Below is a small trained network, with its code and all its weights. Each question gives an input and a target symbol and asks what happens when units are switched off, that is, made to give their printed mean instead of their output.

import numpy as np


def w(rows, s, z=0):
    codes = np.array(rows[::2]) - 128.0
    scale = np.full(codes.shape[1], s)
    scale[-1] = z or s
    return codes * scale


def f(y):
    return y / 2 * (1 + np.tanh(0.7978845608 * (y + 0.044715 * y**3)))


def softmax(a):
    e = np.exp(a - a.max(-1, keepdims=True))
    return e / e.sum(-1, keepdims=True)


def log_softmax(a):
    a = a - a.max(-1, keepdims=True)
    return a - np.log(np.exp(a).sum(-1, keepdims=True))


def net(x, mask):
    ids = ['ΓΛΠβεζθμξτ'.index(c) for c in x.split()]
    T = len(ids)
    res = E[ids] + P[:T]
    u = 0
    for l in range(2):
        q, k, v = (res @ M[l].T for M in (Q, K, V))
        z = softmax(np.where(np.tri(T) > 0, q @ k.T / 3**0.5, -1e9)) @ v
        res = res + np.where(mask[u], z, O[l][:, -1]) @ O[l][:, :-1]
        u += 1
        y = f(res @ A[l][:, :-1].T + A[l][:, -1])
        res = res + np.where(mask[u : u + 8], y, B[l][:, -1]) @ B[l][:, :-1]
        u += 8
    return log_softmax(res[-1] @ U[:, :-1].T + U[:, -1])


Q, K, V, O, A, B = {}, {}, {}, {}, {}, {}
E = w([
[165,72,92],'Γ',
[122,201,49],'Λ',
[44,104,194],'Π',
[7,152,52],'β',
[19,76,113],'ε',
[174,118,148],'ζ',
[156,112,117],'θ',
[134,108,110],'μ',
[213,39,159],'ξ',
[182,224,168],'τ',
],0.017)
P = w([
[203,23,97],'0',
[56,238,116],'1',
[193,27,118],'2',
[48,253,127],'3',
[197,17,118],'4',
[64,252,118],'5',
[198,25,110],'6',
[71,248,104],'7',
],0.006)
Q[0] = w([
[204,24,113],'L0H1',
[25,89,145],'L0H1',
[132,141,2],'L0H1',
],0.0093)
K[0] = w([
[167,131,144],'L0H1',
[93,102,128],'L0H1',
[168,167,3],'L0H1',
],0.015)
V[0] = w([
[150,215,2],'L0H1',
[122,152,148],'L0H1',
[214,70,80],'L0H1',
],0.0086)
O[0] = w([
[15,129,255,156],'L0H1',
[175,146,102,29],'L0H1',
[46,130,238,2],'L0H1',
],0.0091,0.00059)
A[0] = w([
[161,158,76,254],'L0N1',
[145,251,225,98],'L0N2',
[210,139,201,174],'L0N3',
[85,164,159,48],'L0N4',
[178,168,170,186],'L0N5',
[160,185,147,88],'L0N6',
[62,249,48,27],'L0N7',
[87,126,189,150],'L0N8',
],0.011,0.0063)
B[0] = w([
[68,135,163,254],'L0N1',
[184,87,20,229],'L0N2',
[147,224,230,215],'L0N3',
[204,110,154,138],'L0N4',
[73,201,166,189],'L0N5',
[97,112,86,140],'L0N6',
[165,107,254,221],'L0N7',
[190,129,32,180],'L0N8',
],0.0093,0.0056)
Q[1] = w([
[3,71,162],'L1H1',
[3,236,150],'L1H1',
[140,193,6],'L1H1',
],0.0054)
K[1] = w([
[15,119,92],'L1H1',
[64,223,157],'L1H1',
[65,242,1],'L1H1',
],0.008)
V[1] = w([
[177,161,153],'L1H1',
[159,45,113],'L1H1',
[184,167,2],'L1H1',
],0.006)
O[1] = w([
[171,172,34,192],'L1H1',
[166,151,253,47],'L1H1',
[87,127,62,5],'L1H1',
],0.0058,0.0021)
A[1] = w([
[167,171,143,53],'L1N1',
[255,121,157,54],'L1N2',
[206,171,196,45],'L1N3',
[142,228,115,93],'L1N4',
[164,37,159,63],'L1N5',
[154,135,11,2],'L1N6',
[187,25,204,88],'L1N7',
[145,88,101,87],'L1N8',
],0.0099,0.0094)
B[1] = w([
[87,89,122,147],'L1N1',
[73,158,100,198],'L1N2',
[144,222,1,229],'L1N3',
[77,34,124,254],'L1N4',
[101,81,112,139],'L1N5',
[95,154,194,135],'L1N6',
[185,9,101,231],'L1N7',
[146,127,105,107],'L1N8',
],0.0085,0.0036)
U = w([
[186,79,122,78],'Γ',
[162,140,93,121],'Λ',
[159,117,88,91],'Π',
[40,172,206,215],'β',
[68,60,51,1],'ε',
[174,255,171,169],'ζ',
[200,164,203,210],'θ',
[161,127,150,150],'μ',
[215,142,63,108],'ξ',
[60,193,34,113],'τ',
],0.011,0.0051)

Each question gives the input, a string of symbols that net reads in full, and the target symbol t.
The units are the heads (3 rows each of Q, K, V and O) and the neurons (one row each of A and B). Each row of codes is followed by its name. A weight is (code - 128) times the scale printed after its matrix; where a second scale follows, it is the last column's (O, A, B and U).
mask holds one flag per unit, layer by layer, with each layer's heads first. A switched-off unit (its flag False) gives its mean, the last column of its rows in O or B, instead of its output. The means were averaged over made-up inputs and are rounded, as every weight is.
A unit's drop is (log p(t) with every unit on - log p(t) with that unit switched off) / (log p(t) with every unit on - log p(t) with every unit switched off).
The circuit of an input: a set's keep is (log p(t) with only the set's units on - log p(t) with every unit switched off) / (log p(t) with every unit on - log p(t) with every unit switched off). Starting from the 12 units with the biggest drops (on a tie, the unit counted first), units are removed one at a time, each time the one whose removal leaves the highest keep (on an exact tie, the one counted first), for as long as the keep stays at least 0.8.
circuit, biggest first: the units of the circuit, biggest drop first
most important unit: the unit with the biggest drop
k most important neurons: the k neurons with the biggest drops, biggest first
top k neurons in layer l: the k neurons of layer l with the biggest drops, biggest first
drop when u is switched off: that unit's drop, to one decimal
input ε ξ ξ τ ζ τ Γ Λ, target ξ: circuit, biggest first => (L0H1 L0N2 L0N4 L0N8)
input Λ ε ε τ θ θ θ, target θ: 2 most important neurons => (L0N2 L1N4)
input τ τ τ Γ, target τ: circuit, biggest first => (L0N7 L1H1)
input ε ζ ε μ ζ θ, target β: circuit, biggest first => (L0N2 L0N8 L1N7)
input τ ε τ τ ε Π ζ, target ζ: 3 most important neurons => (L0N3 L1N3 L0N2)
input ζ ξ τ, target τ: 2 most important neurons => (L1N4 L0N3)
input Γ ζ τ ξ τ θ, target τ: 4 most important neurons => (L0N7 L0N3 L0N5 L1N7)
input ε θ τ ζ, target τ: top 3 neurons in layer 0 => (L0N7 L0N5 L0N3)
input ε θ ε β Π ε ε θ, target β: most important unit => L0N2
input Γ Π ξ Π ε ζ Π Γ, target β: top 2 neurons in layer 0 => (L0N2 L0N7)
input ε ε τ, target τ: top 2 neurons in layer 0 => (L0N3 L0N5)
input θ β Λ Γ ξ Λ, target ξ: 4 most important neurons => (L0N7 L0N2 L0N4 L1N3)
input τ ε θ ξ ξ Γ ε μ, target β: 2 most important neurons => (L0N2 L1N3)
input ε μ ε μ, target β: top neuron in layer 1 => (L1N3)
input τ Π Γ ε ε ξ, target ζ: drop when L0N3 is switched off => 0.4
input μ ζ ζ ε ε ζ, target β: drop when L0N8 is switched off => 0.3
input Λ τ β, target β: drop when L0H1 is switched off => -0.2
